Small tables with named rows and columns. After each table, cells are looked up by row and column.

nizof =
,tafiko,leti,fugi,zunogur,lal,voz,purade,fazetu
mugivaf,0.41,0.16,0.08,0.73,0.05,0.15,0.49,0.63
sapek,0.50,0.89,0.64,0.09,0.28,0.40,0.35,0.29
lag,0.57,0.47,0.30,0.41,0.64,0.29,0.67,0.64
sasag,0.33,0.48,0.36,0.39,0.23,0.41,0.33,0.54

leti of sapek is 0.89
fugi of lag is 0.30
zunogur of lag is 0.41
leti of sasag is 0.48
tafiko of mugivaf is 0.41
leti of lag is 0.47
fugi of sasag is 0.36
lal of lag is 0.64
voz of lag is 0.29
zunogur of sasag is 0.39
zunogur of mugivaf is 0.73
voz of sasag is 0.41
tafiko of sapek is 0.50
lal of sapek is 0.28
fazetu of lag is 0.64
voz of sapek is 0.40
voz of mugivaf is 0.15
fugi of mugivaf is 0.08
zunogur of sapek is 0.09

zuzefaz:
	zuka	rumorub	sus	las	gof	betana	biku	takeb	lod	vogo
guloda	0.4	0.5	0.5	0.7	0.7	0.4	0.7	0.7	0.8	0.5
matoba	0.3	0.5	0.5	0.8	0.7	0.4	0.8	0.7	0.9	0.4
gesozi	0.4	0.3	0.6	0.6	0.7	0.4	0.5	0.8	0.6	0.7
dok	0.3	0.5	0.5	0.8	0.7	0.4	0.8	0.7	1.0	0.4
sukerol	0.4	0.2	0.6	0.6	0.6	0.4	0.5	0.8	0.8	0.8
potanin	0.4	0.4	0.6	0.7	0.7	0.3	0.7	0.8	0.9	0.6
popa	0.5	0.7	0.5	0.5	0.6	0.6	0.6	0.5	0.5	0.4
zor	0.5	0.7	0.5	0.5	0.6	0.6	0.6	0.5	0.5	0.4
dabi	0.4	0.3	0.6	0.7	0.7	0.4	0.6	0.8	0.8	0.7
nad	0.6	0.4	0.5	0.3	0.3	0.5	0.3	0.3	0.2	0.6

What is the gof of nad in zuzefaz? 0.3
What is the takeb of zor in zuzefaz? 0.5
What is the sus of potanin in zuzefaz? 0.6
What is the sus of sukerol in zuzefaz? 0.6
What is the sus of matoba in zuzefaz? 0.5
What is the las of gesozi in zuzefaz? 0.6
What is the gof of popa in zuzefaz? 0.6

gik.tsv
	zin	mabo	govur	rad	gusof	vinugo	luf	nazole
dak	50	9	4	88	50	29	60	52
sabo	39	26	30	57	37	38	41	41
giz	32	68	72	4	32	53	24	33
lapirom	52	13	9	83	53	29	61	51
milado	43	21	17	72	41	33	48	46
bik	33	69	74	2	33	54	24	33
kan	51	7	2	90	52	27	62	52
lolorem	53	8	3	90	53	26	63	52

What is the luf of giz in gik?
24
What is the vinugo of dak in gik?
29
What is the vinugo of lapirom in gik?
29
What is the nazole of dak in gik?
52
What is the nazole of lapirom in gik?
51
What is the gusof of bik in gik?
33
What is the vinugo of kan in gik?
27
What is the vinugo of milado in gik?
33
What is the nazole of lolorem in gik?
52

Table kup
         suv  gite  kome  zed  nofufen  noduvit
tenesel  361   550   625  430      482      622
sidud    308   447   720  320      373      767
tulege    82   424   962   81      337      966
mavodi   306   458   750  350      333      760
rufiv    339   566   775  318      468      782
rab      418   477   556  494      442      614
kiko     689   604   437  686      671      413
sovu     668   535   377  714      595      392
vul      333   563   744  314      416      706
ponarek  300   796   772  282      554      734
dud      378   493   726  372      474      664

What is the noduvit of vul in kup?
706
What is the gite of vul in kup?
563
What is the kome of rufiv in kup?
775
What is the nofufen of sidud in kup?
373
What is the noduvit of rab in kup?
614
What is the suv of dud in kup?
378
What is the nofufen of rab in kup?
442
What is the gite of rab in kup?
477
What is the suv of sovu in kup?
668
What is the suv of ponarek in kup?
300
Which row has the largest nofufen? kiko

nik:
,rili,ver,ner,pum,kuz,fik,ziz,tuf,taki,pur
vip,0.57,-0.46,-0.14,0.56,0.52,-0.32,-0.48,0.70,-0.22,-0.26
bineder,0.28,0.36,-0.26,0.47,-0.50,0.79,0.77,-0.15,0.35,0.64
dedofup,0.36,-0.57,-0.38,0.12,0.11,0.85,-0.50,0.87,-0.58,0.46
kon,0.54,0.13,0.23,0.26,-0.40,-0.35,0.41,-0.14,0.07,-0.58
lodusi,0.30,-0.14,0.48,0.56,0.55,-0.51,-0.22,-0.18,0.15,-0.19
viv,0.36,-0.57,0.84,0.51,-0.19,0.69,0.34,0.35,0.00,-0.20
liluno,-0.37,0.85,0.31,0.81,-0.45,0.28,0.83,0.45,0.75,-0.26
rilaraz,-0.31,0.00,0.83,0.55,-0.15,-0.48,0.36,-0.16,-0.41,-0.58
gim,0.88,-0.26,-0.61,0.32,0.83,-0.61,0.41,0.18,0.11,0.01
mekib,-0.09,-0.32,0.87,-0.29,0.54,-0.33,0.22,0.32,0.15,0.27

ver of bineder: 0.36
fik of lodusi: -0.51
pum of lodusi: 0.56
ner of bineder: -0.26
ver of mekib: -0.32
taki of lodusi: 0.15
ziz of dedofup: -0.50
ver of rilaraz: 0.00
pum of gim: 0.32
pur of rilaraz: -0.58
kuz of liluno: -0.45
ner of gim: -0.61
ner of viv: 0.84
ziz of rilaraz: 0.36
ziz of liluno: 0.83
kuz of lodusi: 0.55
taki of kon: 0.07
ziz of viv: 0.34
Which row has the largest taki? liluno

gid =
cols = pim, liledum, dem, tipo, bekero, bosame, mopo, vek
nusele: [108, 152, 129, 113, 139, 137, 137, 118]
kotubel: [123, 134, 125, 133, 132, 138, 125, 115]
selup: [227, 154, 137, 68, 26, 132, 70, 185]
larevu: [180, 106, 75, 94, 123, 82, 70, 78]

larevu, vek => 78
selup, dem => 137
larevu, bekero => 123
selup, tipo => 68
nusele, pim => 108
kotubel, tipo => 133
selup, bosame => 132

bopirid
         tufato    bofa   firor
kanab    -57243  -37751  -17824
tatazu   -94143  -60393  -41986
namulof   62004   41300   69632
gubipar  -17786  -39231  -47156
zef       46819   51806   69936
mafiri   -15327   -9158    2960
tuni      25016   53697   68734
tet        7694   14043   20232
latatoz  -15862   -4228   11377
noporas  -42122  -61780  -51767
navorup   -8758   16177   26723
risa      51585   20651   35775

What is the bofa of tatazu in bopirid? -60393
What is the tufato of kanab in bopirid? -57243
What is the firor of namulof in bopirid? 69632
What is the tufato of navorup in bopirid? -8758
What is the bofa of zef in bopirid? 51806
What is the tufato of zef in bopirid? 46819
What is the tufato of tatazu in bopirid? -94143
What is the bofa of namulof in bopirid? 41300
What is the tufato of tet in bopirid? 7694
What is the bofa of gubipar in bopirid? -39231
What is the firor of gubipar in bopirid? -47156
What is the tufato of mafiri in bopirid? -15327
What is the bofa of tet in bopirid? 14043
What is the bofa of noporas in bopirid? -61780
What is the firor of tet in bopirid? 20232
What is the tufato of gubipar in bopirid? -17786
What is the bofa of kanab in bopirid? -37751
What is the tufato of tuni in bopirid? 25016

fekilan =
fields: lak, misil, vol, tur, zus
nup: [54.21, 11.39, -26.07, -41.88, -56.80]
niz: [-41.85, -41.99, -15.90, -10.46, 1.95]
fazof: [-40.28, -70.73, -1.13, -4.74, 46.48]
zumar: [13.05, -37.14, -16.77, -21.88, 7.25]
kenu: [-54.35, -0.61, -34.30, -27.70, -56.49]
miz: [-54.83, -3.63, -34.69, -27.51, -58.53]

What is the lak of niz in fekilan? -41.85
What is the zus of miz in fekilan? -58.53
What is the lak of miz in fekilan? -54.83
What is the vol of niz in fekilan? -15.90
What is the vol of zumar in fekilan? -16.77
What is the tur of niz in fekilan? -10.46
What is the misil of miz in fekilan? -3.63
What is the misil of kenu in fekilan? -0.61
What is the misil of niz in fekilan? -41.99
What is the lak of nup in fekilan? 54.21
What is the vol of nup in fekilan? -26.07
What is the tur of miz in fekilan? -27.51
What is the vol of fazof in fekilan? -1.13
What is the tur of kenu in fekilan? -27.70
What is the tur of zumar in fekilan? -21.88
What is the vol of kenu in fekilan? -34.30
What is the vol of miz in fekilan? -34.69
What is the misil of fazof in fekilan? -70.73
What is the lak of zumar in fekilan? 13.05
What is the lak of kenu in fekilan? -54.35

